Below are the code and all the weights of a small trained network. Each question names an input and a target symbol and asks about switching units off, where a switched-off unit gives its printed mean instead of its output.

import numpy as np


def w(rows, s, z=0):
    codes = np.array(rows[::2]) - 128.0
    scale = np.full(codes.shape[1], s)
    scale[-1] = z or s
    return codes * scale


def f(y):
    return np.maximum(y, 0)


def softmax(a):
    e = np.exp(a - a.max(-1, keepdims=True))
    return e / e.sum(-1, keepdims=True)


def log_softmax(a):
    a = a - a.max(-1, keepdims=True)
    return a - np.log(np.exp(a).sum(-1, keepdims=True))


def net(x, mask):
    ids = ['ΓΨαζθλσφ'.index(c) for c in x.split()]
    T = len(ids)
    res = E[ids] + P[:T]
    u = 0
    for l in range(2):
        r = res
        for j in range(2):
            rows = slice(2 * j, 2 * j + 2)
            q, k, v = (r @ M[l][rows].T for M in (Q, K, V))
            z = softmax(np.where(np.tri(T) > 0, q @ k.T / 2**0.5, -1e9)) @ v
            o = O[l][rows]
            res = res + np.where(mask[u + j], z, o[:, -1]) @ o[:, :-1]
        u += 2
        y = f(res @ A[l][:, :-1].T + A[l][:, -1])
        res = res + np.where(mask[u : u + 8], y, B[l][:, -1]) @ B[l][:, :-1]
        u += 8
    return log_softmax(res[-1] @ U[:, :-1].T + U[:, -1])


Q, K, V, O, A, B = {}, {}, {}, {}, {}, {}
E = w([
[85,135,154,153,73,76,154,189,17,48,22],'Γ',
[161,26,211,5,195,145,90,93,56,97,136],'Ψ',
[176,138,149,194,74,69,30,94,114,163,39],'α',
[102,99,56,85,121,201,23,69,92,93,180],'ζ',
[109,96,116,161,155,127,178,176,169,65,183],'θ',
[157,132,139,76,103,183,133,114,112,205,190],'λ',
[68,230,66,31,90,72,95,115,72,142,135],'σ',
[145,133,176,228,173,71,115,42,173,200,161],'φ',
],0.018)
P = w([
[143,1,35,138,59,107,83,92,224,165,87],'0',
[118,147,117,83,120,189,193,81,170,137,67],'1',
[169,159,99,123,120,159,165,78,144,163,78],'2',
[160,128,86,158,182,140,160,97,178,121,95],'3',
[127,136,140,138,159,159,169,99,146,127,118],'4',
[151,119,99,142,185,161,174,116,149,92,142],'5',
[96,177,128,107,197,166,175,110,115,90,97],'6',
[121,157,144,128,184,141,109,125,186,116,120],'7',
[111,152,142,144,224,138,125,137,158,92,128],'8',
[162,152,147,91,174,156,108,131,159,80,179],'9',
[167,187,173,100,161,143,113,131,143,83,173],'10',
[144,206,200,109,161,126,90,146,147,69,161],'11',
[169,182,179,80,140,158,111,107,130,94,166],'12',
],0.0089)
Q[0] = w([
[141,135,121,140,131,85,4,118,81,28,47],'0.h1',
[124,107,154,141,143,174,146,95,137,93,154],'0.h1',
[101,130,117,131,137,125,187,137,135,193,139],'0.h2',
[116,212,125,118,156,101,179,137,140,138,184],'0.h2',
],0.021)
K[0] = w([
[130,200,163,101,195,106,8,149,65,55,241],'0.h1',
[96,83,103,133,134,158,125,105,115,114,151],'0.h1',
[108,107,71,148,93,127,204,134,152,173,92],'0.h2',
[96,41,99,92,64,72,167,121,157,155,125],'0.h2',
],0.014)
V[0] = w([
[125,200,100,84,151,50,105,147,114,146,159],'0.h1',
[144,131,89,95,112,47,206,114,158,158,99],'0.h1',
[26,148,92,46,101,24,151,114,93,130,141],'0.h2',
[109,77,59,115,98,120,173,160,133,255,90],'0.h2',
],0.01)
O[0] = w([
[121,25,214,156,144,228,156,93,145,168,190,96],'0.h1',
[1,191,184,44,149,90,158,190,110,3,155,11],'0.h1',
[181,23,82,180,140,110,103,80,209,96,172,106],'0.h2',
[131,178,159,85,56,40,77,168,176,29,169,63],'0.h2',
],0.0062,0.011)
A[0] = w([
[109,84,167,182,120,129,55,179,94,173,43,90],'0.n1',
[197,207,102,168,128,126,134,191,173,210,178,106],'0.n2',
[139,236,63,62,150,85,169,101,115,127,182,180],'0.n3',
[152,190,129,133,120,109,110,201,156,72,75,88],'0.n4',
[71,133,126,100,121,130,147,94,155,110,253,189],'0.n5',
[131,84,94,95,98,79,133,213,77,148,101,81],'0.n6',
[162,103,188,203,139,125,186,191,141,90,103,252],'0.n7',
[104,155,224,127,89,132,190,108,143,196,144,87],'0.n8',
],0.0073,0.0026)
B[0] = w([
[156,155,92,46,103,177,133,113,96,66,160,254],'0.n1',
[47,140,152,101,156,164,211,98,107,76,101,187],'0.n2',
[174,97,223,182,173,153,122,124,178,169,193,202],'0.n3',
[131,142,101,86,143,190,169,140,30,166,140,193],'0.n4',
[235,197,124,194,147,104,139,119,170,166,82,199],'0.n5',
[220,96,90,122,135,123,170,107,162,113,150,150],'0.n6',
[124,157,108,103,139,190,129,2,175,168,132,182],'0.n7',
[54,92,53,123,174,120,154,148,118,112,136,151],'0.n8',
],0.0079,0.0064)
Q[1] = w([
[185,122,121,143,175,72,226,173,187,107,149],'1.h1',
[155,30,115,106,68,106,139,177,56,112,12],'1.h1',
[144,86,118,77,135,170,90,61,67,59,21],'1.h2',
[206,189,127,65,253,41,181,102,139,149,150],'1.h2',
],0.014)
K[1] = w([
[135,103,115,78,127,64,193,128,162,65,154],'1.h1',
[189,145,176,152,175,184,204,86,76,127,67],'1.h1',
[138,65,125,136,187,253,92,118,89,174,147],'1.h2',
[135,60,115,41,129,30,32,186,160,77,174],'1.h2',
],0.016)
V[1] = w([
[100,127,64,169,96,175,39,186,58,84,108],'1.h1',
[133,55,86,172,127,100,251,95,94,2,103],'1.h1',
[148,220,48,141,26,214,216,210,192,107,145],'1.h2',
[228,101,176,43,110,117,156,167,69,101,125],'1.h2',
],0.0091)
O[1] = w([
[182,112,180,146,115,78,138,130,204,108,162,254],'1.h1',
[154,79,135,158,177,142,79,109,182,185,209,100],'1.h1',
[162,37,119,138,160,166,87,126,39,58,98,45],'1.h2',
[130,158,165,112,168,94,115,135,119,123,1,151],'1.h2',
],0.0095)
A[1] = w([
[73,41,207,225,140,161,147,222,240,159,123,7],'1.n1',
[76,67,241,77,222,80,213,165,143,108,90,42],'1.n2',
[92,166,124,156,64,191,92,180,183,221,148,24],'1.n3',
[80,51,156,55,178,137,85,97,2,74,208,135],'1.n4',
[137,85,184,124,85,105,110,231,94,186,161,119],'1.n5',
[192,112,88,159,174,101,194,146,190,192,168,108],'1.n6',
[189,148,149,137,142,76,176,186,112,68,148,205],'1.n7',
[225,54,183,101,164,154,112,104,166,145,69,81],'1.n8',
],0.0069,0.0015)
B[1] = w([
[108,25,93,6,231,164,52,163,143,50,191,153],'1.n1',
[157,137,73,188,2,182,124,148,133,171,131,183],'1.n2',
[160,122,150,177,127,9,105,150,105,85,134,187],'1.n3',
[170,83,116,104,147,12,168,66,134,233,107,158],'1.n4',
[175,109,150,162,173,126,173,51,152,66,78,130],'1.n5',
[101,191,190,74,74,127,102,90,46,155,19,246],'1.n6',
[71,68,166,177,91,112,131,99,118,153,100,164],'1.n7',
[68,207,126,157,136,94,154,207,163,45,176,245],'1.n8',
],0.0069,0.014)
U = w([
[115,133,178,220,147,168,143,181,123,98,115,66],'Γ',
[164,174,130,162,108,203,59,78,91,90,146,252],'Ψ',
[44,85,253,96,132,153,198,60,144,71,123,165],'α',
[67,131,193,125,138,138,97,120,31,61,89,105],'ζ',
[153,109,144,173,207,92,197,140,119,125,144,133],'θ',
[51,203,130,136,155,105,157,139,66,61,197,30],'λ',
[107,159,145,120,174,139,138,149,159,146,87,104],'σ',
[98,142,188,131,177,175,88,135,106,83,122,33],'φ',
],0.0056,0.0014)

Each question gives the input, a string of symbols that net reads in full, and the target symbol t.
The units are the heads (2 rows each of Q, K, V and O) and the neurons (one row each of A and B). Each row of codes is followed by its name. A weight is (code - 128) times the scale printed after its matrix; where a second scale follows, it is the last column's (O, A, B and U).
mask holds one flag per unit, layer by layer, with each layer's heads first. A switched-off unit (its flag False) gives its mean, the last column of its rows in O or B, instead of its output. The means were averaged over made-up inputs and are rounded, as every weight is.
A unit's drop is (log p(t) with every unit on - log p(t) with that unit switched off) / (log p(t) with every unit on - log p(t) with every unit switched off).
The circuit of an input: a set's keep is (log p(t) with only the set's units on - log p(t) with every unit switched off) / (log p(t) with every unit on - log p(t) with every unit switched off). Starting from the 12 units with the biggest drops (on a tie, the unit counted first), units are removed one at a time, each time the one whose removal leaves the highest keep (on an exact tie, the one counted first), for as long as the keep stays at least 0.8.
circuit, biggest first: the units of the circuit, biggest drop first
most important unit: the unit with the biggest drop
top k neurons: the k neurons with the biggest drops, biggest first
top k neurons in layer l: the k neurons of layer l with the biggest drops, biggest first
heads that matter: for each layer, one digit per head in row order, 1 if its drop is at least 0.15 and else 0, layers parted by /
drop when u is switched off: that unit's drop, to one decimal
input θ φ Ψ θ α ζ ζ σ, target θ: heads that matter	00 / 11
input θ λ θ Γ, target θ: circuit, biggest first	(1.h2; 1.h1; 1.n4; 0.h1)
input φ θ ζ ζ ζ σ Ψ α θ, target λ: circuit, biggest first	(0.h1; 0.h2)
input Ψ Ψ σ θ, target σ: heads that matter	00 / 01
input ζ Γ ζ Γ φ, target α: heads that matter	00 / 10
input α θ Ψ φ θ ζ ζ θ λ, target Γ: top 2 neurons	(1.n2; 0.n3)
input ζ ζ λ, target α: most important unit	1.h1
input θ θ θ ζ ζ ζ ζ λ, target θ: heads that matter	00 / 11
input Γ ζ θ, target φ: top 2 neurons	(1.n1; 0.n5)
input ζ φ Γ Ψ Ψ σ Γ, target α: top 2 neurons	(0.n7; 1.n4)
input ζ λ Ψ ζ ζ ζ θ Ψ Γ, target σ: heads that matter	01 / 01
input ζ θ Ψ α, target σ: circuit, biggest first	(0.h2; 1.h2)
input α ζ φ, target Γ: top 2 neurons in layer 1	(1.n2; 1.n6)
input θ Γ Γ ζ Γ Ψ α, target σ: circuit, biggest first	(1.h2)
input α θ ζ θ σ φ α σ ζ φ, target Γ: top 2 neurons	(0.n5; 1.n2)
input θ θ Γ, target θ: top 2 neurons	(1.n4; 0.n3)
input σ Γ α θ ζ φ ζ θ θ, target Ψ: top 2 neurons	(0.n5; 0.n7)
input Γ σ λ λ ζ θ, target φ: top 4 neurons	(0.n5; 1.n1; 1.n6; 0.n6)
input α ζ Ψ ζ λ ζ σ, target Γ: top 3 neurons	(0.n5; 1.n2; 0.n3)
input α θ θ, target Γ: top neuron	(1.n2)
input ζ σ θ α Γ ζ α Ψ α Γ θ φ θ, target α: top 2 neurons	(0.n5; 1.n7)
input Ψ ζ Ψ φ σ Γ α, target α: drop when 0.h1 is switched off	1.0
input θ φ φ ζ Ψ ζ ζ Ψ λ, target θ: drop when 1.n4 is switched off	1.0
input Ψ θ ζ φ σ φ λ ζ α α Ψ α λ, target σ: drop when 1.h2 is switched off	1.0
